What each symbol does to the elements:
z658: §>z326, @>z108, *>z846, ^>z205, !>z947, %>z681
z194: §>z605, @>z836, *>z289, ^>z261, !>z7, %>z575
z469: §>z30, @>z254, *>z66, ^>z932, !>z398, %>z278
z323: §>z781, @>z255, *>z965, ^>z684, !>z892, %>z205
z684: §>z66, @>z933, *>z323, ^>z914, !>z254, %>z892
z577: §>z398, @>z914, *>z254, ^>z662, !>z932, %>z469
z715: §>z671, @>z947, *>z326, ^>z88, !>z607, %>z773
z30: §>z658, @>z278, *>z141, ^>z255, !>z965, %>z108
z781: §>z607, @>z205, *>z947, ^>z66, !>z88, %>z715
z326: §>z272, @>z681, *>z699, ^>z715, !>z773, %>z296
z409: §>z194, @>z65, *>z204, ^>z353, !>z228, %>z836
z255: §>z205, @>z398, *>z30, ^>z933, !>z323, %>z965
z204: §>z289, @>z212, *>z458, ^>z409, !>z836, %>z662
z495: §>z458, @>z261, *>z7, ^>z832, !>z212, %>z515
z662: §>z534, @>z458, *>z577, ^>z836, !>z289, %>z932
z65: §>z836, @>z832, *>z212, ^>z420, !>z409, %>z204
z420: §>z228, @>z464, *>z65, ^>z28, !>z353, %>z409
z932: §>z255, @>z577, *>z469, ^>z289, !>z534, %>z398
z310: §>z28, @>z607, *>z671, ^>z108, !>z846, %>z580
z892: §>z88, @>z323, *>z205, ^>z254, !>z66, %>z781
z534: §>z323, @>z932, *>z398, ^>z575, !>z933, %>z255
z28: §>z742, @>z580, *>z420, ^>z681, !>z699, %>z353
z88: §>z310, @>z781, *>z715, ^>z278, !>z141, %>z607
z773: §>z464, @>z326, *>z296, ^>z607, !>z671, %>z272
z254: §>z278, @>z684, *>z892, ^>z577, !>z469, %>z66
z681: §>z296, @>z846, *>z28, ^>z947, !>z326, %>z699
z296: §>z832, @>z699, *>z742, ^>z773, !>z272, %>z793
z607: §>z580, @>z715, *>z773, ^>z141, !>z310, %>z671
z212: §>z662, @>z495, *>z515, ^>z65, !>z204, %>z458
z515: §>z577, @>z7, *>z605, ^>z212, !>z458, %>z914
z464: §>z409, @>z272, *>z832, ^>z580, !>z420, %>z65
z793: §>z212, @>z742, *>z261, ^>z272, !>z832, %>z495
z605: §>z254, @>z575, *>z933, ^>z515, !>z914, %>z684
z66: §>z141, @>z892, *>z781, ^>z469, !>z278, %>z88
z832: §>z204, @>z793, *>z495, ^>z464, !>z65, %>z212
z141: §>z846, @>z88, *>z607, ^>z30, !>z108, %>z310
z965: §>z947, @>z30, *>z108, ^>z323, !>z205, %>z658
z353: §>z261, @>z420, *>z409, ^>z699, !>z742, %>z228
z580: §>z353, @>z671, *>z464, ^>z846, !>z28, %>z420
z699: §>z793, @>z28, *>z353, ^>z326, !>z296, %>z742
z205: §>z715, @>z965, *>z658, ^>z892, !>z781, %>z947
z947: §>z773, @>z658, *>z681, ^>z781, !>z715, %>z326
z846: §>z699, @>z310, *>z580, ^>z658, !>z681, %>z28
z228: §>z7, @>z409, *>z836, ^>z742, !>z261, %>z194
z398: §>z965, @>z469, *>z278, ^>z534, !>z255, %>z30
z671: §>z420, @>z773, *>z272, ^>z310, !>z580, %>z464
z458: §>z932, @>z515, *>z914, ^>z204, !>z662, %>z577
z742: §>z495, @>z353, *>z228, ^>z296, !>z793, %>z261
z272: §>z65, @>z296, *>z793, ^>z671, !>z464, %>z832
z261: §>z515, @>z228, *>z194, ^>z793, !>z495, %>z7
z933: §>z892, @>z534, *>z255, ^>z605, !>z684, %>z323
z836: §>z575, @>z204, *>z662, ^>z228, !>z194, %>z289
z7: §>z914, @>z194, *>z575, ^>z495, !>z515, %>z605
z914: §>z469, @>z605, *>z684, ^>z458, !>z577, %>z254
z575: §>z684, @>z289, *>z534, ^>z7, !>z605, %>z933
z289: §>z933, @>z662, *>z932, ^>z194, !>z575, %>z534
z108: §>z681, @>z141, *>z310, ^>z965, !>z658, %>z846
z278: §>z108, @>z66, *>z88, ^>z398, !>z30, %>z141

The rows follow the links: the fewer symbols apart two elements are, the more alike their rows tend to be.

Each row is also shifted at random along 3 hidden directions that mean nothing.

Some elements, each with a row of numbers:
z272 [ -30  -38   12   74  -45   35   47    7  -35  -30  -32   11   14   82  -29  -94  -97    8  -19   81  -83   -9   -2   86   88  -39    2]
z781 [ 131  107  -49   48  -35   76   39   64  -66  138   75   20   57  -54   87   15   -6   46  -77  -88  -88  -41   57  -51  -60  -69   29]
z580 [-300  -14   38    7   43   94   16   18   -7  -39   -9   71   60   94    8 -103  -46   51  -56   80  -35  -32   -5   85   94  -98   16]
z409 [-139 -100   59  -38   39  -39  -23  -56   57 -143  -73    2  -45   88  -85  -52  -17  -35   56  112   60   31  -66   78   83   32  -31]
z296 [ -14  -25 -180   76  -93 -119    4   89  -56  -93 -171  -24   28   13  -66 -102 -107   26  -22  105   38    1  118   71   36  152   59]
z65 [ 169  -98  171   28    6   81   49  -98   28  -42   36    6  -52  130  -44  -55  -64  -42   41   81 -109   11 -128  102  122 -109  -68]
z607 [  -2   42  -57  -29   63   63  -16   80  -18  -30  -31   83  101   29   35  -79   10   85  -94   44   45  -44   68   24   34  -50   58]
z605 [ 136  -10   42   17  -54  -53   11  -67   11   67   56  -76  -86  -62   -9  110   24  -75   81  -80  -40   36  -52  -61  -63   46  -52]
z715 [ -72   44  -59  -64   92   54  -45   79   -1  -60  -40   95  106   23   34  -76   33   94  -98   48   97  -41   70   17   27  -39   64]
z662 [ 106  -82   96 -116   94  -52  -64  -95  103 -105  -10   -7  -71   24  -53   49   81  -51   88   29  124   44  -96   -7   13   35  -52]
z326 [  97   -6   14  -35   86   96  -10   46    3  -76  -33  100   86   99   15 -123  -17   76  -80   97   28  -38   19   80   95  -93   38]
z577 [-195   31  -33   43 -102  -86   17  -31  -20  114   52 -106  -78 -124   10  139   18  -71   65 -127  -43   30   -9 -102 -123   92  -26]
z88 [ -24   62   33  -97  132  120  -37   39   20    4   53   99   89   17   75  -28   82   82  -91  -10   55  -43   10  -21   10 -127   30]
z204 [ 262  -70  -45   78 -123 -139   28  -37  -12  -27  -70 -104  -92  -16  -81   24  -74  -80   89   24  -24   46   -5   20   -3  147  -28]
z914 [ 156   -9  -42  -24  -30 -122  -31  -25   24    0  -20  -75  -68  -92  -29  103   43  -57   73  -56   68   39   -2  -68  -90  128  -20]
z515 [  17  -67   29  -31   -8 -101  -27  -68   55  -59  -32  -54  -85  -13  -67   56   19  -69   99   12   63   49  -59   -8  -11   90  -41]
z671 [  66    5 -129   62  -47  -23   15   89  -58  -50 -103   19   65   30  -16 -107  -79   53  -62   79    3  -18   99   63   42   46   58]
z832 [-208  -83    8   14  -14  -53   -5  -28   22 -109  -82  -13  -33   66  -78  -58  -52  -22   40   98   26   25  -25   75   76   56  -15]
z836 [-242  -77   33  -13  -17  -85  -17  -72   41  -71  -36  -62  -85    8  -72   33    1  -67   93   30   37   50  -55   13    8   84  -37]
z658 [ 306   72 -118    9    5   20   -6  105  -49   12  -37   47   93  -29   45  -50   -5   76  -90    3   30  -37  106   -9  -21    5   70]
z194 [ -87  -72   16    9  -51 -107   -4  -63   24  -44  -38  -76  -89  -12  -74   45  -16  -73   92   10   20   47  -38    1  -10  108  -40]

The symbols that take the first to the second take the third to the fourth, perhaps in another order. What is the fourth?
Answer with the element's name.
A [ -17   -6 -218  122 -137 -130   26  107  -90  -48 -163  -45   30  -15  -52  -92 -127   25  -30   77   -2   -5  151   61    9  169   69]
B [ -42  -85   39   -9  -20  -85   -8  -66   36  -77  -42  -53  -80   23  -78   11  -15  -66   86   45   28   45  -55   30   27   79  -40]
C [ -39   28   11  -23   73  109    3   50  -10  -33   -2   98   94   70   40  -97   -7   83  -89   58    2  -45   28   53   70 -114   35]
D z832

A [  47  -79  163  -85   76    5  -27 -119   89  -63   43  -13  -79   41  -41   50   60  -67   88    7   40   40 -134    4   32  -31  -69]
B [-179  -82   63   20  -38  -55   10  -77   29  -44  -14  -50  -84   30  -67   17  -34  -69   82   33  -23   36  -68   36   34   44  -48]
C [ -79  -61    2   46  -23   -6   19   -3  -12  -79  -70    5    1   85  -54  -85  -76   -1    2   97  -25    2   -4   95   88    6   -3]
D z580

A [  79   92   15   34  -38   65   35    6  -37  175  130  -22    5  -88   89   94   30   -2  -25 -143 -106  -19    5 -100  -97  -69   -8]
B [   5   58  -65   89 -135  -82   38   -8  -51  164   64 -113  -72 -141   27  144   -2  -65   52 -158  -92   22   27 -116 -144   91  -19]
C [ -40   61   46  -54   45   51  -14  -18   15  101  102    7   -4  -66   65   92   88   -2   -5 -116    2  -11  -30  -91  -76  -57  -11]
D z577

A [-157  -69  -26   70  -81  -79   27  -25  -10  -59  -71  -54  -54   34  -76  -32  -83  -40   51   69  -25   27   -1   64   43   88  -16]
B [ -89  -77   45    2  -31  -82   -3  -74   36  -54  -27  -61  -86   14  -70   30  -14  -75   87   23   13   46  -64   17   10   68  -46]
C [  86  -79  146  -16    8    6   11 -114   55  -12   55  -37  -96   45  -41   51    7  -76   88    0  -43   34 -126    9   39  -30  -75]
D z914

A [ -47  -67  140   76  -80   23   64 -111    7   54   75  -64  -99   40  -32   39  -58  -90   89  -17 -158   36 -118   30   36  -51  -84]
B [-119    4   14  -30  -12  -65  -24  -42   27   47   37  -60  -69  -81    0  115   61  -58   68  -85   31   35  -33  -81  -85   65  -30]
C [ 185  -40   41  -14  -20  -73  -11  -67   37   -5   11  -66  -87  -38  -37   76   27  -79   89  -37   20   44  -61  -34  -36   67  -46]
D z398

A [ 362  -47   69   55  -84  -44   39  -82    7   47   37  -93 -103  -16  -39   72  -29  -90   95  -40  -87   38  -77  -17  -14   36  -61]
B [  31   15    7  -27  -11  -59  -20  -37   28   53   38  -54  -60  -83    7  110   60  -55   58  -86   31   25  -26  -84  -88   60  -31]
C [-166  -60   46   61  -43   22   44  -25  -11  -38  -21   -3  -12   87  -40  -75  -89  -16   11   74  -82    8  -30   89   90  -37  -22]
D z261

A [ 133  -49  129  -82   71   -6  -32 -103   75  -24   52  -12  -71   10  -22   76   73  -58   78  -25   47   36 -116  -26   -4  -17  -57]
B [ 180   75  -34  -35   24   14  -19   33   -8   75   50   12   31  -74   63   61   70   25  -31  -88   27  -14   33  -82  -82  -11   18]
C [ 149   29 -124  -88   36 -135  -82   38   33  -43  -60  -25   -3 -116   -7   82  103    1   21  -46  195   22   68  -93 -109  155   35]
D z141

A [   7   81   -3   21   12  125   29   57  -50   92   67   59   88    1   85  -31    3   70  -96  -38  -75  -51   37  -12    1 -124   30]
B [ 125   43 -124  -25   45    7  -31  103  -26  -61  -81   66  101   10   22  -86   -2   91  -90   59   91  -37  110   21   18   15   71]
C [-101    2   82 -176  164   13  -91  -48  102  -47   50   45   -7  -24   17   78  161    0   22  -36  172   16  -65  -69  -38  -23  -17]
D z398

A [ 130  -38  111   41   26  137   55  -22  -15  -17   25   59   33  138    1 -113  -79   29  -43   81 -117  -27  -53  114  128 -159  -15]
B [ -15   15  -99   -2   30   11  -19   86  -26  -78  -94   60   87   47  -11 -109  -38   78  -76   89   60  -32   89   55   51   14   65]
C [-275  -75  -56   15  -21  -82  -12   11    7 -131 -124  -11  -11   52  -83  -74  -61   -5   26  114   61   23   26   76   63   98   13]
D z296

A [ 238  -53  -38   79  -68  -17   37   22  -34  -64  -81   -6   10   73  -50  -97 -111    4   -6  100  -50   -4   27   97   85   25   10]
B [  96  -71  -19   86  -96  -74   37  -24  -23  -51  -74  -61  -58   43  -75  -43  -99  -45   50   70  -49   26   -6   74   50   76  -22]
C [ -23  -78   81   32  -10   25   31  -52   16  -66  -20    0  -33   99  -54  -67  -73  -28   25   88  -60   12  -59   93  103  -34  -35]
D z495

A [ 145  -63   -2  113 -135  -84   57  -52  -24   18  -23 -101  -95   -2  -65   25  -91  -82   88    5 -103   41  -33   28    8   84  -42]
B [ 142  -36   48   36  -74  -65   21  -75   14   46   37  -89  -97  -43  -36   86   -7  -84   90  -57  -51   39  -59  -35  -38   54  -57]
C [  46   85  -58   60  -34   82   39   76  -74   97   39   36   82  -13   76  -36  -35   64  -90  -40  -89  -46   76   -9  -16  -75   41]
D z773

A [-236    3   23  -85   48  -57  -51  -45   56    4   30  -24  -48  -71    5  103  103  -38   53  -73  102   24  -36  -82  -77   52  -24]
B [  82   88  -94  -20   13    0  -23   72  -28   60   11   16   55  -86   58   38   52   45  -54  -68   46  -25   83  -80  -88   18   51]
C [ 154  -83   78   49  -59  -26   37  -80   19  -29   -6  -54  -78   56  -61   -1  -62  -68   77   46  -70   28  -75   53   55   16  -56]
D z914

A [ -44   41  -69 -175  166  -30 -118   54   69  -93  -47   75   67  -54   27   19  150   67  -44   -2  255   -4   51  -71  -56   49   52]
B [ -98   85  -34   18   13   96   21   67  -49   77   47   56   84   -9   73  -29   -2   67  -93  -37  -52  -47   56  -17  -12  -96   38]
C [-140   78 -138  -22   18   -7  -28  113  -39   10  -46   42   88  -53   50  -27   22   74  -84  -13   75  -33  120  -34  -51   32   79]
D z773

A [-255  119  -96   85  -76   58   50   88  -93  157   58    3   69  -70   83    4  -32   51  -84  -87 -115  -43   93  -51  -68  -46   45]
B [ -40  -37  -48   26   -3   -1    9   43  -18  -92  -88   33   42   72  -34 -114  -67   36  -37  110   10  -10   41   88   80   10   34]
C [  98  113 -154   93  -98   -4   37  108 -101  132    1  -13   64  -93   71    1  -40   49  -82  -75  -67  -34  132  -53  -85   26   59]
D z28

